Below is a small trained network, with its code and all its weights. Each question gives an input and a target symbol and asks what happens when units are switched off, that is, made to give their printed mean instead of their output.

import numpy as np


def w(rows, s, z=0):
    codes = np.array(rows[::2]) - 128.0
    scale = np.full(codes.shape[1], s)
    scale[-1] = z or s
    return codes * scale


def f(y):
    return np.maximum(y, 0)


def softmax(a):
    e = np.exp(a - a.max(-1, keepdims=True))
    return e / e.sum(-1, keepdims=True)


def log_softmax(a):
    a = a - a.max(-1, keepdims=True)
    return a - np.log(np.exp(a).sum(-1, keepdims=True))


def net(x, mask):
    ids = ['Φαβγδεζηθλξστω'.index(c) for c in x.split()]
    T = len(ids)
    res = E[ids] + P[:T]
    u = 0
    for l in range(3):
        q, k, v = (res @ M[l].T for M in (Q, K, V))
        z = softmax(np.where(np.tri(T) > 0, q @ k.T / 2**0.5, -1e9)) @ v
        res = res + np.where(mask[u], z, O[l][:, -1]) @ O[l][:, :-1]
        u += 1
        y = f(res @ A[l][:, :-1].T + A[l][:, -1])
        res = res + np.where(mask[u : u + 4], y, B[l][:, -1]) @ B[l][:, :-1]
        u += 4
    return log_softmax(res[-1] @ U[:, :-1].T + U[:, -1])


Q, K, V, O, A, B = {}, {}, {}, {}, {}, {}
E = w([
[123,128,101,67,141,118,100,89,135,132,42,80],'Φ',
[75,148,32,134,99,144,119,50,211,63,40,194],'α',
[157,133,53,158,143,87,29,138,238,42,118,126],'β',
[169,120,201,190,86,154,130,168,191,152,75,150],'γ',
[110,157,79,100,136,119,43,97,250,82,64,86],'δ',
[128,117,133,127,37,144,194,72,122,149,61,206],'ε',
[174,173,127,86,160,175,174,164,90,177,189,115],'ζ',
[124,111,106,94,164,161,113,194,6,115,119,110],'η',
[223,107,128,122,100,118,95,171,156,95,111,78],'θ',
[209,200,127,186,76,14,104,170,135,96,162,115],'λ',
[76,180,186,88,63,128,145,69,145,140,43,141],'ξ',
[152,182,200,126,134,123,58,151,239,128,79,93],'σ',
[25,208,93,145,91,91,76,58,210,58,56,179],'τ',
[107,157,144,118,99,102,191,40,155,254,87,125],'ω',
],0.017)
P = w([
[125,142,117,41,180,56,135,80,163,107,226,102],'0',
[178,118,73,24,234,31,180,230,204,123,72,82],'1',
[121,61,116,55,68,42,152,154,130,177,93,145],'2',
[119,47,225,99,179,126,191,53,120,64,193,59],'3',
[137,157,61,182,244,171,236,167,138,129,48,43],'4',
[172,100,112,115,69,59,92,126,103,254,58,212],'5',
[111,87,226,154,83,148,58,9,154,85,233,119],'6',
[164,200,119,251,210,252,147,40,122,157,84,61],'7',
[90,111,61,48,156,134,38,199,163,204,64,245],'8',
[120,169,189,159,64,118,125,105,190,107,202,199],'9',
],0.0097)
Q[0] = w([
[71,155,72,167,253,179,235,208,71,96,94,66],'L0H1',
[141,182,38,103,75,132,51,221,83,218,21,150],'L0H1',
],0.0067)
K[0] = w([
[68,82,107,27,71,52,153,234,174,144,146,195],'L0H1',
[91,53,177,106,72,116,66,55,109,113,254,139],'L0H1',
],0.0079)
V[0] = w([
[102,78,76,151,96,81,54,106,2,123,77,185],'L0H1',
[89,125,189,195,130,133,131,165,166,129,176,151],'L0H1',
],0.0062)
O[0] = w([
[205,122,164,145,153,88,87,81,161,99,188,195,22],'L0H1',
[117,70,147,240,87,115,228,100,104,141,2,112,5],'L0H1',
],0.014,0.0025)
A[0] = w([
[176,135,157,136,82,168,172,174,79,126,190,121,2],'L0N1',
[179,190,94,144,54,77,161,138,95,79,148,116,46],'L0N2',
[166,85,123,130,62,241,177,124,186,116,143,207,117],'L0N3',
[100,203,174,132,3,118,37,176,212,191,89,207,94],'L0N4',
],0.0058,0.0038)
B[0] = w([
[209,68,127,131,160,200,68,172,193,149,80,118,133],'L0N1',
[86,114,201,126,116,181,117,150,254,230,118,119,134],'L0N2',
[117,118,109,160,186,98,194,121,130,148,209,110,135],'L0N3',
[143,138,56,47,69,98,150,54,121,218,146,104,244],'L0N4',
],0.008,0.011)
Q[1] = w([
[169,54,52,110,74,125,59,162,146,229,47,225],'L1H1',
[168,254,108,184,153,142,181,105,178,123,114,103],'L1H1',
],0.0082)
K[1] = w([
[93,125,170,241,52,254,68,22,105,103,237,26],'L1H1',
[207,143,90,209,56,144,42,130,59,205,36,247],'L1H1',
],0.0055)
V[1] = w([
[159,86,66,218,67,91,58,159,128,78,182,29],'L1H1',
[204,218,230,67,18,108,124,130,1,37,99,75],'L1H1',
],0.0059)
O[1] = w([
[50,119,141,123,184,99,134,116,111,66,231,3,2],'L1H1',
[168,252,75,58,166,112,240,122,104,33,113,129,116],'L1H1',
],0.011,0.0037)
A[1] = w([
[162,144,94,105,132,161,119,79,146,155,158,76,3],'L1N1',
[134,144,83,118,135,162,108,135,71,139,156,165,170],'L1N2',
[101,51,164,109,196,146,145,198,2,155,171,153,52],'L1N3',
[227,70,67,103,135,154,99,149,169,135,102,41,203],'L1N4',
],0.0075,0.0021)
B[1] = w([
[94,155,154,102,162,105,173,127,84,51,235,158,231],'L1N1',
[178,84,121,99,142,88,96,177,57,42,158,81,195],'L1N2',
[255,130,81,146,116,99,81,105,154,89,165,150,190],'L1N3',
[46,118,79,100,76,129,134,33,122,112,128,171,254],'L1N4',
],0.0094,0.0072)
Q[2] = w([
[161,92,86,96,148,138,153,82,254,167,87,112],'L2H1',
[58,109,104,82,44,124,152,181,102,156,218,178],'L2H1',
],0.0051)
K[2] = w([
[123,166,123,138,44,126,178,80,125,150,176,135],'L2H1',
[78,159,122,202,155,254,164,146,138,111,185,199],'L2H1',
],0.0052)
V[2] = w([
[141,149,206,112,108,75,187,133,133,228,176,105],'L2H1',
[67,254,159,120,86,97,68,89,156,141,101,114],'L2H1',
],0.0092)
O[2] = w([
[124,208,159,166,59,134,104,79,34,74,136,147,85],'L2H1',
[173,52,82,134,32,127,251,90,57,200,181,152,254],'L2H1',
],0.012,0.016)
A[2] = w([
[104,97,158,172,138,103,132,79,166,146,85,192,136],'L2N1',
[163,105,170,126,127,39,158,2,173,82,102,107,247],'L2N2',
[116,147,197,207,184,147,29,209,158,154,65,179,64],'L2N3',
[103,131,113,211,153,111,159,40,145,130,96,96,3],'L2N4',
],0.0081,0.004)
B[2] = w([
[105,86,83,102,120,176,57,145,86,143,84,179,164],'L2N1',
[90,76,206,134,124,126,141,252,143,118,89,177,250],'L2N2',
[139,86,148,138,178,113,145,25,191,114,102,37,162],'L2N3',
[119,108,159,138,147,143,120,189,34,107,165,81,154],'L2N4',
],0.012,0.016)
U = w([
[217,169,63,30,143,126,74,130,35,120,221,167,154],'Φ',
[168,127,133,97,145,176,49,161,148,222,119,145,222],'α',
[76,79,184,187,131,97,150,146,166,171,106,78,152],'β',
[133,118,181,158,58,148,116,220,117,95,20,67,154],'γ',
[112,138,90,113,126,149,134,69,119,183,192,118,75],'δ',
[171,155,182,93,62,138,73,148,166,106,51,202,99],'ε',
[106,193,101,86,80,204,130,120,171,145,74,123,221],'ζ',
[185,156,195,134,148,115,204,211,171,60,151,241,103],'η',
[106,176,112,99,105,141,182,161,127,85,160,104,184],'θ',
[129,100,209,168,74,42,177,171,96,45,96,82,106],'λ',
[212,171,121,97,44,131,205,43,173,28,100,190,34],'ξ',
[137,135,96,193,50,150,205,94,120,70,75,47,153],'σ',
[179,46,224,193,70,119,137,162,168,124,48,191,3],'τ',
[153,162,104,88,31,114,63,2,105,100,125,150,132],'ω',
],0.0058,0.0055)

Each question gives the input, a string of symbols that net reads in full, and the target symbol t.
The units are the heads (2 rows each of Q, K, V and O) and the neurons (one row each of A and B). Each row of codes is followed by its name. A weight is (code - 128) times the scale printed after its matrix; where a second scale follows, it is the last column's (O, A, B and U).
mask holds one flag per unit, layer by layer, with each layer's heads first. A switched-off unit (its flag False) gives its mean, the last column of its rows in O or B, instead of its output. The means were averaged over made-up inputs and are rounded, as every weight is.
A unit's drop is (log p(t) with every unit on - log p(t) with that unit switched off) / (log p(t) with every unit on - log p(t) with every unit switched off).
The circuit of an input: a set's keep is (log p(t) with only the set's units on - log p(t) with every unit switched off) / (log p(t) with every unit on - log p(t) with every unit switched off). Starting from the 12 units with the biggest drops (on a tie, the unit counted first), units are removed one at a time, each time the one whose removal leaves the highest keep (on an exact tie, the one counted first), for as long as the keep stays at least 0.8.
units of the circuit, in order: the units of the circuit, biggest drop first
unit that matters most: the unit with the biggest drop
k most important neurons: the k neurons with the biggest drops, biggest first
input τ λ η η γ δ, target η: units of the circuit, in order : [L2N2, L1H1, L0H1]
input η β ε ξ ξ τ ω η ξ, target ω: unit that matters most : L2H1
input η δ ζ η, target α: 2 most important neurons : [L0N4, L1N3]
input η τ ω, target η: units of the circuit, in order : [L2N2, L0H1, L1H1]
input ε τ τ η τ β τ σ τ η, target α: 2 most important neurons : [L0N4, L2N2]
input η τ ω ξ σ ζ τ η τ σ, target η: units of the circuit, in order : [L0N4, L2N2, L1N1, L0H1]
input η η τ α τ, target τ: units of the circuit, in order : [L0H1, L1H1, L2N2]
input τ σ η ξ, target σ: units of the circuit, in order : [L0H1, L2H1]
input σ γ σ η τ λ η ζ ξ, target η: units of the circuit, in order : [L0H1, L1H1, L2N2]
input τ γ λ η σ η ξ τ τ ω, target τ: units of the circuit, in order : [L2N2, L0H1]
input ξ η η λ η τ, target λ: units of the circuit, in order : [L1H1, L0H1, L2N2]
input γ ω ζ η τ, target ζ: 2 most important neurons : [L2N2, L0N4]
input Φ σ τ θ, target σ: units of the circuit, in order : [L0H1, L2N2]
input τ τ η τ τ τ ξ, target τ: most important neuron : [L2N2]
input τ ξ τ τ τ σ τ σ δ, target τ: units of the circuit, in order : [L0H1, L2N2]
input ξ δ ε θ, target δ: units of the circuit, in order : [L0H1, L1N4, L1H1]
input θ η τ τ, target η: units of the circuit, in order : [L0H1, L2N2]
input τ σ τ σ ζ δ ξ τ τ, target ξ: units of the circuit, in order : [L1H1, L2H1]
input ε τ τ η λ η λ η, target β: 3 most important neurons : [L0N4, L1N2, L2N3]
input ω α γ τ τ, target γ: unit that matters most : L2N4
input ξ τ ω τ σ β, target τ: units of the circuit, in order : [L2N2, L0H1]
input τ η η β δ ω η η σ ξ, target η: 2 most important neurons : [L0N4, L2N2]
input η τ σ λ η ε, target λ: 2 most important neurons : [L1N2, L0N2]
input τ β τ ω τ α, target ω: 2 most important neurons : [L2N2, L1N2]
input ω τ η η τ τ η ξ, target τ: 2 most important neurons : [L0N4, L2N2]
input ζ θ β Φ τ η τ η τ, target τ: 3 most important neurons : [L2N2, L0N4, L1N2]
input θ γ ξ η σ θ ω η ζ τ, target η: unit that matters most : L2N2
input δ τ τ η ω σ, target η: 2 most important neurons : [L2N2, L1N1]
